Here is a tiny trained network, its code and every weight. The questions are about switching its units off for an input and a class, where a switched-off unit gives its printed mean instead of its output.

import numpy as np


def w(rows, s, z=0):
    codes = np.array(rows[::2]) - 128.0
    scale = np.full(codes.shape[1], s)
    scale[-1] = z or s
    return codes * scale


def norm(h):
    return h / np.sqrt((h * h).mean(-1, keepdims=True) + 1e-5)


def f(y):
    return y / 2 * (1 + np.tanh(0.7978845608 * (y + 0.044715 * y**3)))


def log_softmax(a):
    a = a - a.max(-1, keepdims=True)
    return a - np.log(np.exp(a).sum(-1, keepdims=True))


def net(x, mask):
    res = np.array(x, float).reshape(1, 6) / 4 @ E
    u = 0
    for l in range(2):
        y = f(norm(res) @ A[l][:, :-1].T + A[l][:, -1])
        res = res + np.where(mask[u : u + 16], y, B[l][:, -1]) @ B[l][:, :-1]
        u += 16
    return log_softmax(norm(res)[-1] @ U[:, :-1].T + U[:, -1])


A, B = {}, {}
E = w([
[87,178,159,140,161,83,82],'x0',
[229,153,122,195,152,77,110],'x1',
[120,164,45,54,138,2,194],'x2',
[71,51,148,218,98,56,164],'x3',
[129,127,128,127,128,126,126],'x4',
[86,119,40,162,165,156,114],'x5',
],0.0089)
A[0] = w([
[76,82,186,42,72,132,107,99],'0.n0',
[101,76,11,170,209,151,44,2],'0.n1',
[221,109,247,76,51,73,106,46],'0.n2',
[128,102,159,166,146,185,83,70],'0.n3',
[121,109,156,206,116,94,187,87],'0.n4',
[148,108,194,107,135,115,169,65],'0.n5',
[236,134,111,196,112,91,120,62],'0.n6',
[194,191,129,83,189,190,100,88],'0.n7',
[130,192,206,122,42,97,140,94],'0.n8',
[205,55,90,129,132,177,176,93],'0.n9',
[217,146,115,181,168,101,85,90],'0.n10',
[116,83,132,203,154,106,140,79],'0.n11',
[177,106,166,177,112,165,52,34],'0.n12',
[109,31,172,146,147,81,125,60],'0.n13',
[204,67,114,136,105,165,208,70],'0.n14',
[72,230,165,183,155,87,41,101],'0.n15',
],0.011,0.008)
B[0] = w([
[81,133,92,148,149,164,131,227],'0.n0',
[152,128,33,201,174,164,115,200],'0.n1',
[136,130,35,199,187,151,97,234],'0.n2',
[193,158,154,135,131,104,198,223],'0.n3',
[176,170,141,110,100,117,77,199],'0.n4',
[127,122,94,142,150,124,90,129],'0.n5',
[4,185,188,123,148,147,122,211],'0.n6',
[128,129,122,145,48,94,74,254],'0.n7',
[147,99,75,142,164,147,113,189],'0.n8',
[133,83,143,89,172,101,82,197],'0.n9',
[17,171,135,113,134,122,129,223],'0.n10',
[141,153,112,107,107,137,81,187],'0.n11',
[162,134,163,114,116,115,192,217],'0.n12',
[138,154,105,97,58,152,92,173],'0.n13',
[115,66,152,88,163,97,94,176],'0.n14',
[147,30,142,63,151,129,123,238],'0.n15',
],0.015,0.0043)
A[1] = w([
[132,43,179,46,195,122,93,90],'1.n0',
[105,94,118,108,122,175,175,47],'1.n1',
[190,77,204,176,109,162,173,75],'1.n2',
[111,125,162,129,179,95,66,83],'1.n3',
[163,141,158,199,153,171,119,117],'1.n4',
[142,172,107,90,195,38,149,132],'1.n5',
[151,181,154,151,84,160,114,79],'1.n6',
[110,184,198,194,149,55,120,87],'1.n7',
[171,178,125,114,124,82,249,85],'1.n8',
[165,181,103,99,7,152,38,2],'1.n9',
[114,78,131,224,60,66,110,76],'1.n10',
[113,124,29,144,179,110,171,195],'1.n11',
[89,51,151,198,41,89,109,100],'1.n12',
[74,124,167,143,102,225,119,145],'1.n13',
[21,103,122,119,95,223,182,36],'1.n14',
[89,73,125,214,56,81,144,43],'1.n15',
],0.011,0.0073)
B[1] = w([
[93,1,84,152,91,132,161,177],'1.n0',
[75,144,99,108,115,95,96,129],'1.n1',
[155,115,134,114,66,37,199,165],'1.n2',
[123,71,152,65,153,224,146,155],'1.n3',
[150,151,83,185,90,73,190,172],'1.n4',
[145,74,188,152,71,132,194,182],'1.n5',
[136,105,116,107,127,104,148,143],'1.n6',
[93,154,131,60,150,189,154,158],'1.n7',
[169,133,162,184,68,79,203,142],'1.n8',
[148,166,77,41,85,40,45,181],'1.n9',
[135,185,84,73,102,163,19,138],'1.n10',
[205,167,184,196,136,168,116,254],'1.n11',
[203,152,62,97,123,81,62,148],'1.n12',
[121,156,134,132,107,77,192,199],'1.n13',
[51,200,220,101,221,161,107,174],'1.n14',
[169,108,110,5,118,111,70,126],'1.n15',
],0.0091,0.0085)
U = w([
[157,191,101,49,64,90,45,49],'0',
[46,200,168,119,170,151,154,253],'1',
[186,153,153,156,67,90,250,93],'2',
[173,151,76,195,171,160,107,172],'3',
[129,13,119,82,138,121,114,51],'4',
],0.021,0.0019)

Each question gives the input, the list of numbers given to net, and the class t.
The units are the neurons (one row each of A and B). Each row of codes is followed by its name. A weight is (code - 128) times the scale printed after its matrix; where a second scale follows, it is the last column's (A, B and U).
mask holds one flag per neuron, layer by layer. A switched-off neuron (its flag False) gives its mean, the last column of its row in B, instead of its output. The means were averaged over made-up inputs and are rounded, as every weight is.
A unit's drop is (log p(t) with every unit on - log p(t) with that unit switched off) / (log p(t) with every unit on - log p(t) with every unit switched off).
The circuit of an input: a set's keep is (log p(t) with only the set's units on - log p(t) with every unit switched off) / (log p(t) with every unit on - log p(t) with every unit switched off). Starting from the 12 units with the biggest drops (on a tie, the unit counted first), units are removed one at a time, each time the one whose removal leaves the highest keep (on an exact tie, the one counted first), for as long as the keep stays at least 0.8.
circuit, biggest first: the units of the circuit, biggest drop first
most important unit: the unit with the biggest drop
top k neurons: the k neurons with the biggest drops, biggest first
k most important neurons of layer l: the k neurons of layer l with the biggest drops, biggest first
input [-2,1,-5,-4,4,2], class 2: most important unit -> 0.n3
input [-8,-6,-8,-2,-1,-7], class 2: top 4 neurons -> [0.n15 0.n3 1.n2 1.n13]
input [8,-5,-2,-5,4,8], class 3: top 2 neurons -> [0.n1 0.n9]
input [7,-1,-7,7,1,4], class 0: circuit, biggest first -> [0.n13 0.n11 0.n4]
input [-4,0,-6,-5,7,0], class 2: top 3 neurons -> [0.n3 0.n12 1.n2]
input [-1,-6,-1,5,-5,8], class 3: top 2 neurons -> [0.n1 0.n6]
input [-8,-8,-1,-5,1,0], class 1: top 3 neurons -> [1.n14 0.n0 0.n15]
input [3,-5,5,-2,-2,0], class 1: top 2 neurons -> [0.n3 0.n0]
input [8,5,7,-3,1,-4], class 4: top 2 neurons -> [0.n15 0.n3]
input [4,-6,6,6,-5,4], class 0: top 3 neurons -> [0.n3 0.n6 0.n10]
input [-4,0,-7,-6,0,-1], class 2: top 2 neurons -> [0.n3 0.n12]
input [-1,6,-5,-1,-6,-2], class 1: 2 most important neurons of layer 0 -> [0.n6 0.n10]
input [8,-7,-3,5,-5,4], class 4: 3 most important neurons of layer 1 -> [1.n0 1.n12 1.n11]
input [3,4,0,0,8,-4], class 1: circuit, biggest first -> [0.n10]
input [8,-6,-6,-7,8,-6], class 4: circuit, biggest first -> [0.n15 1.n0]
input [2,6,-2,1,1,-4], class 1: top 2 neurons -> [0.n6 0.n10]
input [-7,2,-4,5,5,1], class 4: 3 most important neurons of layer 0 -> [0.n14 0.n9 0.n7]
input [-8,1,-1,7,3,-5], class 4: top 2 neurons -> [0.n14 0.n9]
input [0,0,7,-1,6,-8], class 3: 2 most important neurons of layer 0 -> [0.n2 0.n8]
input [6,4,-2,7,-7,1], class 0: most important unit -> 0.n13
input [6,0,6,0,-7,5], class 2: 2 most important neurons of layer 0 -> [0.n9 0.n14]
